[[-23 -15 -32  26  10 -34 -33 -69  -5]
 [ -9  -3 -15   3   0 -15 -12 -23   0]
 [-10  -5 -15   7  -1 -20 -18 -35  -8]
 [-12  -4 -22   4   1 -21 -20 -44  -4]
 [-11  -5 -10   4   0 -17 -12 -32  -4]
 [-17 -11 -25  13   2 -30 -26 -54  -6]
 [-21 -10 -31  18   5 -31 -31 -63  -5]
 [-16  -7 -18   7  -3 -26 -24 -47  -3]]
|
[[ -3 -47 -24 -26  -3   7 -18  -7 -16]
 [ -5 -63 -31 -31   5  18 -31 -10 -21]
 [ -6 -54 -26 -30   2  13 -25 -11 -17]
 [ -4 -32 -12 -17   0   4 -10  -5 -11]
 [ -4 -44 -20 -21   1   4 -22  -4 -12]
 [ -8 -35 -18 -20  -1   7 -15  -5 -10]
 [  0 -23 -12 -15   0   3 -15  -3  -9]
 [ -5 -69 -33 -34  10  26 -32 -15 -23]]

[[ 52  19  26 -22  34   3 -14 -39  61  25  32 -22 -35]
 [-47  21 -46  -2  47  35   2 -45 -54 -20  28 -43  -3]
 [-48  26 -47 -61 -49 -64  37 -38  19  20 -55  61  -1]
 [-44 -62 -40  17 -32  59 -28  -5   5  55  11   0 -33]]
|
[[-33   0  11  55   5  -5 -28  59 -32  17 -40 -62 -44]
 [ -1  61 -55  20  19 -38  37 -64 -49 -61 -47  26 -48]
 [ -3 -43  28 -20 -54 -45   2  35  47  -2 -46  21 -47]
 [-35 -22  32  25  61 -39 -14   3  34 -22  26  19  52]]

[[  8  -2  17 -12 -14   8 -25   4 -19  14]
 [ 23 -20  14 -17   9  14 -18  -3  11   7]
 [  6  42  -7  12 -19  -8   4 -16 -11  31]
 [ 30   9  -1   9  34  28  -4 -32  28  33]
 [ 26  36  17  -1 -18   8 -15 -35  -2  61]
 [-22  -1 -29  17   6 -16  33   2   4 -17]
 [-39  18  -8   6 -22 -29  16  10 -22 -16]]
|
[[-16 -22  10  16 -29 -22   6  -8  18 -39]
 [-17   4   2  33 -16   6  17 -29  -1 -22]
 [ 61  -2 -35 -15   8 -18  -1  17  36  26]
 [ 33  28 -32  -4  28  34   9  -1   9  30]
 [ 31 -11 -16   4  -8 -19  12  -7  42   6]
 [  7  11  -3 -18  14   9 -17  14 -20  23]
 [ 14 -19   4 -25   8 -14 -12  17  -2   8]]

[[ -6  38 -10 -22  30  17 -24]
 [ 34 -48  35  34  15 -28  -4]
 [ 17 -68  24  11  33  34 -17]]
|
[[-17  34  33  11  24 -68  17]
 [ -4 -28  15  34  35 -48  34]
 [-24  17  30 -22 -10  38  -6]]

[[ 19  21]
 [-18  25]
 [ 38 -35]
 [  6   3]
 [-47 -13]
 [-63   6]
 [ -8 -39]
 [-13  25]]
|
[[ 25 -13]
 [-39  -8]
 [  6 -63]
 [-13 -47]
 [  3   6]
 [-35  38]
 [ 25 -18]
 [ 21  19]]

[[ 42 -18 -31  34  13]
 [ 44 -49  -9  40  27]
 [-27  62 -13 -29 -39]
 [-16 -20  46  -4   1]
 [ 29 -17 -20  25   8]]
|
[[  8  25 -20 -17  29]
 [  1  -4  46 -20 -16]
 [-39 -29 -13  62 -27]
 [ 27  40  -9 -49  44]
 [ 13  34 -31 -18  42]]

[[-11 -10  54  26 -27  12   3 -23  -2   5   6 -26]
 [ 11  17 -33 -10   9 -11  12  -6  36 -15  16  51]]
|
[[ 51  16 -15  36  -6  12 -11   9 -10 -33  17  11]
 [-26   6   5  -2 -23   3  12 -27  26  54 -10 -11]]
---
[[-11  12  -4   4  42]
 [ 67  -2 -15  24   4]]
|
[[-11  12]
 [ 67  -2]]

[[  8 -49  48 -39]
 [ 15  24   3 -15]]
|
[[  8 -49]
 [ 15  24]]

[[-42  10 -12]
 [ 36 -27 -34]
 [-51  48  56]
 [ 40  39  -4]]
|
[[-42  10]
 [ 36 -27]]

[[  2 -28 -24]
 [ 20 -10  -7]
 [-56 -23 -38]
 [ 14  25  46]]
|
[[  2 -28]
 [ 20 -10]]

[[  3  24 -49  -8]
 [ 45 -23   3  10]
 [ -6 -14 -20  47]]
|
[[  3  24]
 [ 45 -23]]

[[-68  -2]
 [-51  12]
 [  4  40]]
|
[[-68  -2]
 [-51  12]]

[[ 67  -6  18]
 [-19  24  69]]
|
[[ 67  -6]
 [-19  24]]

[[ 49 -35  -4]
 [-11  54  35]]
|
[[ 49 -35]
 [-11  54]]
---
[[-50 -11 -12]
 [-37 -11 -19]
 [-66 -17  -3]
 [-19   2  -3]]
|
[[-37 -11 -19]
 [-66 -17  -3]]

[[ -5  46   2]
 [-24  15   8]
 [-23  54 -21]
 [ 33 -51  14]]
|
[[-24  15   8]
 [-23  54 -21]]

[[-17 -10  32 -29 -56]
 [-13 -15  30 -33 -34]
 [-65  -1 -65  34   0]]
|
[[-13 -15  30]
 [-65  -1 -65]]

[[-27 -12   1]
 [-26  -8  27]
 [ 32  11 -13]
 [-60 -20  22]]
|
[[-26  -8  27]
 [ 32  11 -13]]

[[ 34   3  14]
 [  9 -12 -30]
 [-26   8  17]
 [-22 -20 -57]
 [ 29  15  45]]
|
[[  9 -12 -30]
 [-26   8  17]]

[[-33   1   2   3]
 [ 22 -48 -19 -31]
 [-48  14  15  14]
 [ 61 -34 -21 -27]
 [-27  42  59  34]]
|
[[ 22 -48 -19]
 [-48  14  15]]

[[ 13 -25  38 -50]
 [-16  16   3   0]
 [-13  48   9   6]
 [  6  22 -11 -12]
 [-20 -28   5  10]]
|
[[-16  16   3]
 [-13  48   9]]
